Here is a tiny trained network, its code and every weight. The questions are about switching its units off for an input and a class, where a switched-off unit gives its printed mean instead of its output.

import numpy as np


def w(rows, s, z=0):
    codes = np.array(rows[::2]) - 128.0
    scale = np.full(codes.shape[1], s)
    scale[-1] = z or s
    return codes * scale


def norm(h):
    return h / np.sqrt((h * h).mean(-1, keepdims=True) + 1e-5)


def f(y):
    return y / 2 * (1 + np.tanh(0.7978845608 * (y + 0.044715 * y**3)))


def log_softmax(a):
    a = a - a.max(-1, keepdims=True)
    return a - np.log(np.exp(a).sum(-1, keepdims=True))


def net(x, mask):
    res = np.array(x, float).reshape(1, 4) / 4 @ E
    u = 0
    for l in range(2):
        y = f(norm(res) @ A[l][:, :-1].T + A[l][:, -1])
        res = res + np.where(mask[u : u + 6], y, B[l][:, -1]) @ B[l][:, :-1]
        u += 6
    return log_softmax(norm(res)[-1] @ U[:, :-1].T + U[:, -1])


A, B = {}, {}
E = w([
[136,227,70,70,105,15,172,198,185],'x0',
[254,181,89,174,72,124,124,109,64],'x1',
[86,146,58,163,87,97,120,121,110],'x2',
[152,112,74,98,69,200,146,101,145],'x3',
],0.0088)
A[0] = w([
[91,128,119,60,111,68,121,196,167,149],'L0N0',
[134,166,111,143,149,62,174,71,117,158],'L0N1',
[118,176,47,193,159,26,21,125,143,95],'L0N2',
[95,128,145,246,172,138,109,76,134,76],'L0N3',
[207,134,66,194,170,137,130,61,101,182],'L0N4',
[143,218,254,157,133,92,152,177,136,2],'L0N5',
],0.0076,0.0041)
B[0] = w([
[122,192,96,72,243,98,156,103,163,245],'L0N0',
[92,125,57,46,95,177,98,238,68,173],'L0N1',
[132,146,141,155,134,83,218,195,84,219],'L0N2',
[107,38,107,182,139,214,198,172,94,198],'L0N3',
[15,152,190,72,49,88,160,133,254,254],'L0N4',
[207,230,226,132,157,138,33,156,15,164],'L0N5',
],0.0078,0.0051)
A[1] = w([
[97,114,161,184,154,102,145,109,92,254],'L1N0',
[105,144,67,245,132,122,142,130,128,160],'L1N1',
[155,95,203,117,184,150,113,185,117,137],'L1N2',
[93,90,179,171,153,189,86,41,125,61],'L1N3',
[193,185,77,98,39,111,145,131,149,152],'L1N4',
[118,38,158,145,109,147,125,117,125,155],'L1N5',
],0.012,0.0041)
B[1] = w([
[135,132,89,105,30,122,57,170,207,203],'L1N0',
[166,59,142,122,118,135,105,191,168,162],'L1N1',
[95,97,141,150,109,99,85,73,149,196],'L1N2',
[193,178,178,20,89,169,144,109,41,255],'L1N3',
[147,60,127,245,170,176,151,38,57,210],'L1N4',
[152,171,103,92,125,124,229,127,92,241],'L1N5',
],0.011,0.0093)
U = w([
[171,190,91,183,185,67,173,175,43,144],'0',
[145,122,173,40,60,180,146,107,90,192],'1',
[129,153,111,151,154,189,81,155,119,3],'2',
[155,123,120,145,153,166,85,149,120,27],'3',
[142,150,234,151,126,74,7,127,108,107],'4',
[118,75,112,162,41,106,103,214,149,100],'5',
[65,152,102,79,190,96,122,122,209,211],'6',
[159,68,106,246,118,164,172,46,73,160],'7',
],0.018,0.0059)

Each question gives the input, the list of numbers given to net, and the class t.
The units are the neurons (one row each of A and B). Each row of codes is followed by its name. A weight is (code - 128) times the scale printed after its matrix; where a second scale follows, it is the last column's (A, B and U).
mask holds one flag per neuron, layer by layer. A switched-off neuron (its flag False) gives its mean, the last column of its row in B, instead of its output. The means were averaged over made-up inputs and are rounded, as every weight is.
A unit's drop is (log p(t) with every unit on - log p(t) with that unit switched off) / (log p(t) with every unit on - log p(t) with every unit switched off).
The circuit of an input: a set's keep is (log p(t) with only the set's units on - log p(t) with every unit switched off) / (log p(t) with every unit on - log p(t) with every unit switched off). Starting from all 12 units, units are removed one at a time, each time the one whose removal leaves the highest keep (on an exact tie, the one counted first), for as long as the keep stays at least 0.8.
units of the circuit, in order: the units of the circuit, biggest drop first
unit that matters most: the unit with the biggest drop
top k neurons: the k neurons with the biggest drops, biggest first
top k neurons in layer l: the k neurons of layer l with the biggest drops, biggest first
drop of u: that unit's drop, to one decimal
input [1,5,-4,-4], class 4: units of the circuit, in order -> [L0N5; L1N5]
input [6,1,-7,-6], class 4: unit that matters most -> L0N5
input [0,0,0,-1], class 4: units of the circuit, in order -> [L0N5; L1N5]
input [1,0,8,-4], class 5: top 2 neurons -> [L1N1; L1N5]
input [7,-2,-1,4], class 0: units of the circuit, in order -> [L0N0; L0N4]
input [-2,4,-8,-2], class 4: top 2 neurons in layer 1 -> [L1N2; L1N5]
input [4,-3,-5,-3], class 6: top 2 neurons in layer 1 -> [L1N3; L1N4]
input [5,-1,-2,3], class 0: top 2 neurons in layer 0 -> [L0N0; L0N4]
input [-1,6,-6,-1], class 7: top 2 neurons -> [L1N4; L1N3]
input [0,-7,0,6], class 6: top 3 neurons in layer 1 -> [L1N3; L1N4; L1N5]
input [6,-3,2,7], class 7: top 2 neurons -> [L1N4; L0N4]
input [2,-1,-7,2], class 4: top 2 neurons in layer 0 -> [L0N4; L0N5]
input [1,-1,-4,3], class 6: top 2 neurons -> [L1N3; L1N4]
input [7,4,-5,2], class 7: units of the circuit, in order -> [L1N4]
input [-8,8,8,-3], class 1: top 2 neurons in layer 1 -> [L1N3; L1N5]
input [-2,-3,2,-5], class 5: drop of L1N5 -> 0.0
input [-3,1,8,1], class 5: drop of L1N3 -> 0.1
input [1,-5,5,6], class 6: drop of L1N3 -> 0.3
input [-7,-2,6,-8], class 1: top 2 neurons -> [L1N3; L1N5]
input [1,3,0,-7], class 4: units of the circuit, in order -> [L1N5]
